Below are the code and all the weights of a small trained network. Each question names an input and a class and asks about switching units off, where a switched-off unit gives its printed mean instead of its output.

import numpy as np


def w(rows, s, z=0):
    codes = np.array(rows[::2]) - 128.0
    scale = np.full(codes.shape[1], s)
    scale[-1] = z or s
    return codes * scale


def norm(h):
    return h / np.sqrt((h * h).mean(-1, keepdims=True) + 1e-5)


def f(y):
    return y / 2 * (1 + np.tanh(0.7978845608 * (y + 0.044715 * y**3)))


def log_softmax(a):
    a = a - a.max(-1, keepdims=True)
    return a - np.log(np.exp(a).sum(-1, keepdims=True))


def net(x, mask):
    res = np.array(x, float).reshape(1, 3) / 4 @ E
    u = 0
    for l in range(4):
        y = f(norm(res) @ A[l][:, :-1].T + A[l][:, -1])
        res = res + np.where(mask[u : u + 3], y, B[l][:, -1]) @ B[l][:, :-1]
        u += 3
    return log_softmax(norm(res)[-1] @ U[:, :-1].T + U[:, -1])


A, B = {}, {}
E = w([
[88,155,77,123,123,113,254,42,75,143,55],'x0',
[246,174,84,97,165,40,168,137,180,90,130],'x1',
[39,102,106,156,128,70,190,171,211,94,139],'x2',
],0.0043)
A[0] = w([
[48,46,102,246,160,93,238,210,239,124,146,93],'0.n1',
[242,158,182,204,135,164,65,3,47,162,128,5],'0.n2',
[240,167,237,75,97,220,142,86,62,166,118,67],'0.n3',
],0.0025)
B[0] = w([
[200,100,78,70,136,255,150,99,92,92,213,255],'0.n1',
[110,80,75,14,123,110,71,92,122,29,190,169],'0.n2',
[92,141,28,88,71,194,171,130,225,99,130,194],'0.n3',
],0.0075,0.0019)
A[1] = w([
[123,139,172,193,144,136,128,160,73,178,83,213],'1.n1',
[254,123,167,134,133,95,168,78,148,59,132,44],'1.n2',
[52,39,91,132,74,164,106,145,154,157,84,1],'1.n3',
],0.0041,0.00087)
B[1] = w([
[245,91,95,150,91,192,103,107,135,182,89,133],'1.n1',
[62,124,84,112,254,207,30,232,177,234,51,253],'1.n2',
[92,129,54,113,254,14,121,143,254,110,74,215],'1.n3',
],0.0042,0.002)
A[2] = w([
[10,81,150,156,97,173,87,109,84,130,123,6],'2.n1',
[93,176,105,98,138,2,95,117,214,92,104,115],'2.n2',
[154,90,133,148,194,180,131,146,74,190,131,67],'2.n3',
],0.005,0.0017)
B[2] = w([
[255,190,80,127,225,117,110,241,199,174,95,250],'2.n1',
[169,87,149,243,135,204,101,174,171,204,55,169],'2.n2',
[172,88,126,156,51,96,94,116,145,206,7,163],'2.n3',
],0.007,0.0024)
A[3] = w([
[67,209,99,192,130,99,191,38,88,128,66,123],'3.n1',
[160,144,255,178,122,106,69,157,163,94,193,98],'3.n2',
[160,2,141,164,36,185,78,91,168,104,34,255],'3.n3',
],0.0047,0.00086)
B[3] = w([
[133,142,240,139,98,89,17,138,102,91,177,248],'3.n1',
[87,222,188,100,115,56,211,17,49,77,69,249],'3.n2',
[24,56,97,220,72,90,253,99,85,157,145,223],'3.n3',
],0.0068,0.0022)
U = w([
[186,156,122,154,182,148,105,207,162,208,68,99],'0',
[142,111,93,26,126,196,135,114,120,40,220,251],'1',
[122,195,247,140,105,41,116,104,57,92,125,62],'2',
[101,69,117,187,47,127,160,119,110,173,135,109],'3',
],0.013,0.0017)

Each question gives the input, the list of numbers given to net, and the class t.
The units are the neurons (one row each of A and B). Each row of codes is followed by its name. A weight is (code - 128) times the scale printed after its matrix; where a second scale follows, it is the last column's (A, B and U).
mask holds one flag per neuron, layer by layer. A switched-off neuron (its flag False) gives its mean, the last column of its row in B, instead of its output. The means were averaged over made-up inputs and are rounded, as every weight is.
A unit's drop is (log p(t) with every unit on - log p(t) with that unit switched off) / (log p(t) with every unit on - log p(t) with every unit switched off).
unit that matters most: the unit with the biggest drop
top k neurons: the k neurons with the biggest drops, biggest first
k most important neurons of layer l: the k neurons of layer l with the biggest drops, biggest first
input [1,-3,-2], class 3: top 3 neurons -> [0.n1; 1.n3; 2.n2]
input [6,5,-2], class 2: top 3 neurons -> [2.n1; 3.n1; 1.n3]
input [8,5,-7], class 2: top 3 neurons -> [0.n1; 3.n1; 2.n1]
input [3,2,1], class 3: top 3 neurons -> [2.n3; 0.n3; 1.n2]
input [1,-1,-4], class 1: top 2 neurons -> [0.n2; 2.n3]
input [-8,1,-7], class 2: top 2 neurons -> [0.n1; 3.n2]
input [-5,5,-6], class 1: top 3 neurons -> [1.n3; 0.n2; 2.n1]
input [5,4,-1], class 2: top 3 neurons -> [2.n1; 3.n1; 1.n3]
input [-1,-3,-3], class 3: 2 most important neurons of layer 0 -> [0.n3; 0.n1]
input [0,0,0], class 3: unit that matters most -> 0.n2
input [-7,-2,7], class 1: top 2 neurons -> [0.n1; 3.n1]
input [-7,-8,7], class 0: top 3 neurons -> [2.n1; 0.n2; 0.n3]
input [-1,2,2], class 3: top 3 neurons -> [2.n3; 3.n3; 2.n1]
input [-2,2,2], class 3: top 4 neurons -> [2.n3; 2.n1; 3.n3; 0.n3]
input [3,1,-4], class 1: unit that matters most -> 2.n3
input [0,-1,2], class 3: top 2 neurons -> [2.n3; 3.n3]
input [-2,-3,0], class 3: 2 most important neurons of layer 0 -> [0.n2; 0.n1]
input [4,-4,4], class 0: 2 most important neurons of layer 0 -> [0.n3; 0.n2]
input [0,1,2], class 3: 2 most important neurons of layer 0 -> [0.n3; 0.n2]
input [-7,3,1], class 2: unit that matters most -> 3.n2
input [1,2,-1], class 3: 2 most important neurons of layer 2 -> [2.n2; 2.n1]
input [-2,-5,-6], class 1: 2 most important neurons of layer 2 -> [2.n3; 2.n2]
input [-5,-1,-6], class 1: 2 most important neurons of layer 0 -> [0.n3; 0.n2]
input [4,3,-5], class 1: 2 most important neurons of layer 2 -> [2.n3; 2.n1]
input [5,3,4], class 2: 2 most important neurons of layer 0 -> [0.n3; 0.n2]
